Each matrix's rows are made from only a few directions, up to rounding. Fill in the rest of each cut row.
In the rows, zero is written as 128.
From 2 directions:
[[121 217 155 137 137 172 101  95 138 124  80 128 137  98 142 127  78 189
  127]
 [107 214 190 171 106  48 108  86 120 103  97 164 189  95 108 132 136 153
  122]
 [138  70  96 108 135 151 143 154 129 140 153 113 100 149 133 126 137 103
  131]]
Cut rows and their ends:
[127 123 130 131 124 113] -> [130 129 126 126 132 132 133 129 124 128 137 121 128]
[124 179 143 134 133 153] -> [113 109 134 126 101 128 133 111 136 128 100 163 128]
[129 115 125 128 126 117] -> [132 133 126 128 136 129 128 132 125 128 137 118 128]
[116 163 164 156 110  58] -> [122 108 119 111 120 154 169 113 109 131 149 127 124]
[140  46  89 106 132 135] -> [150 162 126 140 166 114  99 157 128 127 152  86 131]
[128 151 130 125 135 158] -> [120 121 133 130 113 122 122 121 137 127 106 149 129]

From 2 directions:
[[113 134 134 126 127 144 102 134 107 132 110 127 120 122 126 112 118 120
  111]
 [ 93 139 143 124 124 162  68 141  82 138  86 124 111 113 125  91 107 109
   89]
 [ 63 127 167 118 117 173  32 144  62 154  48 116 110  93 145  66  96  98
   59]
 [154 136 108 133 134 116 161 124 148 115 160 135 130 144 114 151 138 138
  154]]
Cut rows and their ends:
[139 123 125 129 129 116 148] -> [123 144 126 141 129 135 132 131 140 135 134 140]
[183 115 103 135 135  78 219] -> [109 196 110 195 135 153 153 128 185 160 156 189]
[126 123 132 127 127 125 128] -> [127 130 131 125 126 131 125 134 127 129 128 127]

From 3 directions:
[[104 131 124 131 135 137 112 120 110  84 124 106 127 125  91 116  90 133
  130]
 [153 146 130 159 166 152 183 151 136 154 137 203 146 151 143 181 155 119
  202]
 [139 130 135 116 137 113 147 143 155 165 138 164 133 128 156 153 170 113
  146]
 [128 132 121 154 132 154 130 121 102 101 121 118 129 138 106 121  94 142
  137]]
Cut rows and their ends:
[121 118 128 112 107 114 103 117 127] -> [124 124  94 119 117 129 103 122 132  89]
[144 133 122 160 134 156 146 127 109] -> [124 123 139 133 144 125 134 114 139 147]
[124 113 134  86  99  87 101 124 154] -> [155 131 102 117 107 155 108 158 119  76]
[109 133 124 137 138 142 119 122 109] -> [ 87 124 114 129 129  93 122  91 134 138]

From 2 directions:
[[ 91 102 102 139 193 115 128  84  73 159 121 142 211 104 173 151  94 105
  118]
 [152 119 122 110  83 106 115 152 137 120 143 106  89 113 102  97 146 143
  112]
 [103 148 144 152 175 164 147 106 131 132 108 157 162 157 153 167 112 112
  155]]
Cut rows and their ends:
[160 156 154 121  72 145 131 167 181  99 132 119  53 154  89 111 158] -> [147 141]
[158  95 101  96  72  75 100 153 115 127 155  90  92  84  99  77 146] -> [147  89]

From 3 directions:
[[157 122 129 125 111 101 128 126  97 124 112 133 140 126 135 125 120  91
  135]
 [140 110 134 125 120 110 129 127 107 116 129 136 133 125 132 120 122  98
  129]
 [134  86 137 124 117 115 140 121 105  98 157 152 131 117 141 104 127 107
  124]
 [139 144 119 130 120 138 134 122 134 139 125 130 133 123 137 131 135 154
  130]
 [ 85 105 138 127 152 146 126 134 152 111 161 128 110 131 114 119 131 141
  116]]
Cut rows and their ends:
[128 121 126 128 123 138 137 121 132 123 145 139 128 120 138 120 135] -> [149 125]
[159 107 133 124 108  96 132 124  89 114 122 142 141 122 140 117 120] -> [ 82 133]
[121 102 136 126 129 123 132 127 120 110 147 138 125 124 129 115 127] -> [115 124]
[139 109 131 126 117 119 135 123 112 114 139 142 133 121 138 116 128] -> [116 128]
[104 160 118 133 144 164 126 130 169 150 128 114 118 133 120 143 139] -> [185 125]
[141 183 115 132 130 128 113 135 138 167  76  99 134 141 117 160 124] -> [133 138]
[145 133 123 128 116 126 133 123 121 132 124 134 135 123 138 127 130] -> [133 131]

From 3 directions:
[[143 141 118 142  83 166  75 150 135  98 103 169 141 185 158 113 118 123
  105]
 [101 113 146 150 153 110 171 116 129 140 139 109 130 100 103 143 153 112
  169]
 [ 97 114 119 109 175  82 182 113 118 158 161  74 112  66  92 148 150 148
  140]
 [ 95 102 181 178 171 104 205 100 134 149 139 109 136  83  88 150 164  80
  216]
 [105 122 100  97 158  93 155 124 116 149 156  82 111  85 105 141 141 163
  112]]
Cut rows and their ends:
[129 138  72  62 138 104 113 137] -> [112 141 151  91 104 105 128 128 115 192  60]
[129 126 144 145 126 134 132 125] -> [132 125 122 138 134 133 128 128 130 111 146]
[152 139 131 133  98 156  91 138] -> [134 110 107 162 136 166 153 114 110 119 115]
[105 114 146 146 155 108 171 115] -> [128 142 140 108 128  97 103 142 150 113 166]
[106 126 108 129 128 122 129 136] -> [125 125 136 115 127 126 121 135 144 142 119]

From 2 directions:
[[128 123 122 129 124 134 143 132 130 119 129 129 128 111 128 129 127 136
  122]
 [125 153 156 126 163 105  45 116 116 183 109 118 136 208 120 131 120  87
  139]
 [139 140 153 120 115  91  88 103 118 147 144 130 112 197 140 114 162  99
  179]]
Cut rows and their ends:
[125 136 135 128 144 125 101] -> [127 125 147 118 124 134 149 123 131 119 116 124]
[131 111 109 129 102 143 186] -> [136 136  90 143 135 122  74 134 125 136 156 123]
[122 154 154 128 173 110  41] -> [120 117 187 101 116 141 204 116 135 109  87 127]

From 2 directions:
[[124 143 110 152 115 122 139 155 130 131 125 109 112 119 145 130 128 136
  117]
 [118 170  75 195  89 103 160 212 140 127 119  73  84 107 181 137 127 147
   99]
 [112 159  95 184 106 143 140 151 112 175 132  96  95  89 135 121 133 156
   99]]
Cut rows and their ends:
[124 129 129 133 130 142] -> [123 113 118 149 132 130 127 117 115 122 130 134 124]
[126 121 140 120 138 147] -> [117  96 115 149 134 141 136 121 105 120 131 131 129]
[133 121 135 113 132 120] -> [127 128 135 110 126 135 136 141 131 132 126 119 136]
[133 113 145 104 140 129] -> [120 108 129 118 129 145 143 140 117 128 127 118 140]
[134 110 148  98 142 129] -> [118 104 130 115 129 149 146 143 115 128 127 116 142]
[128 125 132 124 132 134] -> [124 117 124 135 130 133 131 126 120 125 129 129 129]

From 2 directions:
[[106  74 103 130 141 148 164  48 145 101 112  86 150 120 189 121 128 157
  114]
 [113 103 118 131 136 143 146  87 136 110 121 102 138 126 157 126 127 146
  121]
 [ 79 206 191 151 143 195  98 174  95  84 154  91  97 172  53 163 110 158
  141]
 [ 98 131 140 138 140 164 135 105 124  97 130  92 127 141 130 138 121 154
  126]]
Cut rows and their ends:
[108 114 126 133 137 150 142] -> [ 94 131 106 124  99 134 131 147 130 125 148 123]
[114  85 107 129 137 140 156] -> [ 67 142 110 115  98 146 120 177 121 129 148 117]
[185 115 102 109 105  60 119] -> [162 138 185 122 194 132 102 131 108 142  80 130]
[143  96 104 120 124 107 142] -> [105 141 141 117 137 141 112 159 115 134 120 122]

From 2 directions:
[[ 36  88  92  78 154 143 164 146  86 148 112  56 213 102  52  96 130 219
  141]
 [214 167 161 176 102 110  81 100 180 109 135 206  37 166 210 164 119  31
  113]
 [ 65 101 104  94 144 135 144 132 108 142 112  86 179 119  83 110 124 183
  135]]
Cut rows and their ends:
[ 94 115 115 111 134 126 119 114 135 135 109 120 141 142 118 126 115 141] -> [128]
[126 129 127 129 125 121 109 110 148 128 116 143 113 148 143 137 116 111] -> [124]
[130 127 129 128 130 133 142 141 114 128 137 117 139 113 117 122 137 140] -> [131]
[103 118 118 115 134 130 132 127 123 133 120 114 146 128 112 122 125 147] -> [130]
[111 120 121 118 134 132 139 135 116 132 127 111 148 119 110 120 131 149] -> [131]

From 2 directions:
[[111 169 113 140 155  98 139  52 141 160 149 175 172 142 124 110 152 119
  140]
 [101 179 110 144 168  94 145  28 140 174 152 198 178 142 130 103 169 123
  160]
 [118 160 116 136 144 102 134  72 141 150 146 157 165 141 120 115 139 117
  125]]
Cut rows and their ends:
[139  97 139 120 110 152 121 183 117 106 112  97] -> [ 94 116 134 141 114 137 126]
[134 109 135 123 118 143 124 161 121 115 118 110] -> [107 121 132 136 120 134 128]
[122 140 124 132 137 120 132 105 131 138 134 143] -> [140 131 128 122 137 126 134]
[119 137 125 132 140 124 133 106 127 140 131 150] -> [134 128 134 121 144 132 147]
[124 124 129 128 133 134 130 130 122 131 124 136] -> [120 123 136 127 137 135 145]

From 3 directions:
[[104 142  94 111 124 127 131 156 101 113 131 110  72 117 118 135  87 122
   98]
 [151 114 161 139 145 128 130 114 145 144 134 139 180 131 145 126 158 135
  154]
 [137 117 153  90 221 129 167 210  82 142 181  83 159 106 168 149  74 130
  110]
 [100 146  80 105 137 124 134 173  85 116 148 104  47  91 132 145  70 127
   98]]
Cut rows and their ends:
[126 130 116 122 144 125 131 146 111 132 147 122 106 102 143] -> [139 112 133 129]
[122 131 123 128 117 129 126 124 130 122 119 128 120 136 118] -> [125 126 124 121]
[138 120 154 134 123 132 129 111 148 129 113 133 171 157 118] -> [117 150 124 132]

From 2 directions:
[[113 124 126 111 146 123 119 116 116 118 138 125 153 122 120 139 133 119
  124]
 [132 118 134 145 111 116 144 139 130 130 112 127 108 124 123 116 132 125
  128]
 [139 162 115 107 146 171  98 117 141 137 157 135 144 150 154 143 109 151
  136]]
Cut rows and their ends:
[117 129 124 111 146 129 117 117 120 121] -> [140 127 151 126 125 140 130 124 125]
[124 101 140 152 106  95 156 142 122 124] -> [101 123 105 112 109 111 141 112 123]
[105 124 124 100 158 122 113 109 110 113] -> [145 124 169 119 117 147 135 115 121]

From 3 directions:
[[124  88 153 174 143 138 123 171 133 164 161 123 100 141 129 135 104 118
   89]
 [161 188  70  28  97 136 148  88  77  95  74 108 187  95 127  83 204 168
  174]
 [149 124 108 103 121 145 139 157  87 149 130 103 142 114 128  93 164 152
  119]
 [119 129 162 161 139 131 116  89 178 117 113 154 109 160 130 179  79  92
  112]]
Cut rows and their ends:
[105 151 101 104 117  90 129 116 124  91 131 136 144 100 125 110 147 144] -> [185]
[131 110 111 123 126 127 135 177  91 151 155 106 130 108 127  91 155 152] -> [127]
[145 186 122  81 115 138 129  33 153  80  57 148 156 142 129 160 129 114] -> [151]
[ 92 100 132 166 136  93 120 171 134 131 178 133 107 114 126 119 113 130] -> [144]
[149 183  77  43 101 126 144  89  89  92  83 116 178  97 127  91 190 161] -> [178]
[144 101 176 176 147 166 120 125 160 163 123 134  99 173 132 173  81  92] -> [61]

From 2 directions:
[[133 114 137 138 130 131 134 129 145 126 115 121 124 105 119 130 118 120
  133]
 [156 141 114 134 129 116 114 114 112 128 115 136 129 153 144 115 127 141
  134]
 [123 130 127 125 127 129 128 129 125 128 133 129 129 131 129 129 131 129
  126]
 [129 130 126 127 128 127 127 127 126 128 129 129 128 131 130 127 129 129
  128]]
Cut rows and their ends:
[135 137 120] -> [127 128 123 122 123 117 129 128 133 130 144 136 123 131 135 128]
[155 124 127] -> [143 131 121 123 119 133 126 105 127 125 124 131 119 117 130 137]
[144 139 118] -> [130 129 120 118 120 115 128 122 134 129 147 139 120 129 138 131]
[123 122 133] -> [129 128 131 132 131 135 128 128 125 127 118 123 131 126 123 128]

From 2 directions:
[[164 131 144 162 170 129 130 124 113 114 116 157 142 137 106 138 129  96
  106]
 [119 130 124 117 108 126 124 131 133 140 128 114 129 124 133 125 125 142
  129]
 [185 170 149 149  84 111  88 145 113 196  75 106 202 126  92 135  96 145
   44]]
Cut rows and their ends:
[145 138 134 136 123] -> [124 119 131 123 142 115 126 146 129 117 131 121 128 107]
[ 71  97 106  97 139] -> [139 155 118 146  87 171 130  70 125 164 119 150 132 197]

From 2 directions:
[[130  64 115 147  99 110 126 148  79 116 171 144 161 105  94 174 167 143
  134]
 [162  80  97 146 106  86 147 124 116 115 162 148 179 124 115 146 161 148
  134]
 [ 71 141 169 118 135 182  93 157  97 137 116 111  76 110 113 147 113 109
  125]]
Cut rows and their ends:
[112 217 155 100 168 165 122 109 185 147  68 103  71] -> [154 169  71  72 103 119]
[116 114 133 131 122 134 120 139 108 127 137 129 126] -> [118 116 144 135 128 129]
[183  41  75 159  88  57 158 124 101 105 189 162 215] -> [119 103 164 187 163 138]
[143  92 111 140 112 105 136 131 111 119 153 140 158] -> [121 115 147 152 140 132]

From 3 directions:
[[136 117 117 104 131  87  91 122 146 144 123 141 128 154 140  92 150 138
  104]
 [134 117 129  99 115 100 118 117 140 141 144 140 102 153 123 128 128 154
  130]
 [134 110 146 116 113 107 136 110 124 161 123 127 106 164 117 150 127 160
  136]
 [115 144 152 191 134 200 190 138  87 115 104  94 153  88 115 183 105  99
  157]
 [125 122 162 119  92 150 188 111 110 137 163 122  68 137  89 214  83 170
  183]]
Cut rows and their ends:
[127 120 157 111  94 137 174 111] -> [117 139 163 128  70 144  95 199  91 171 174]
[125 122 159 143 110 152 177 116] -> [104 145 127 112 105 136 104 191 104 149 162]
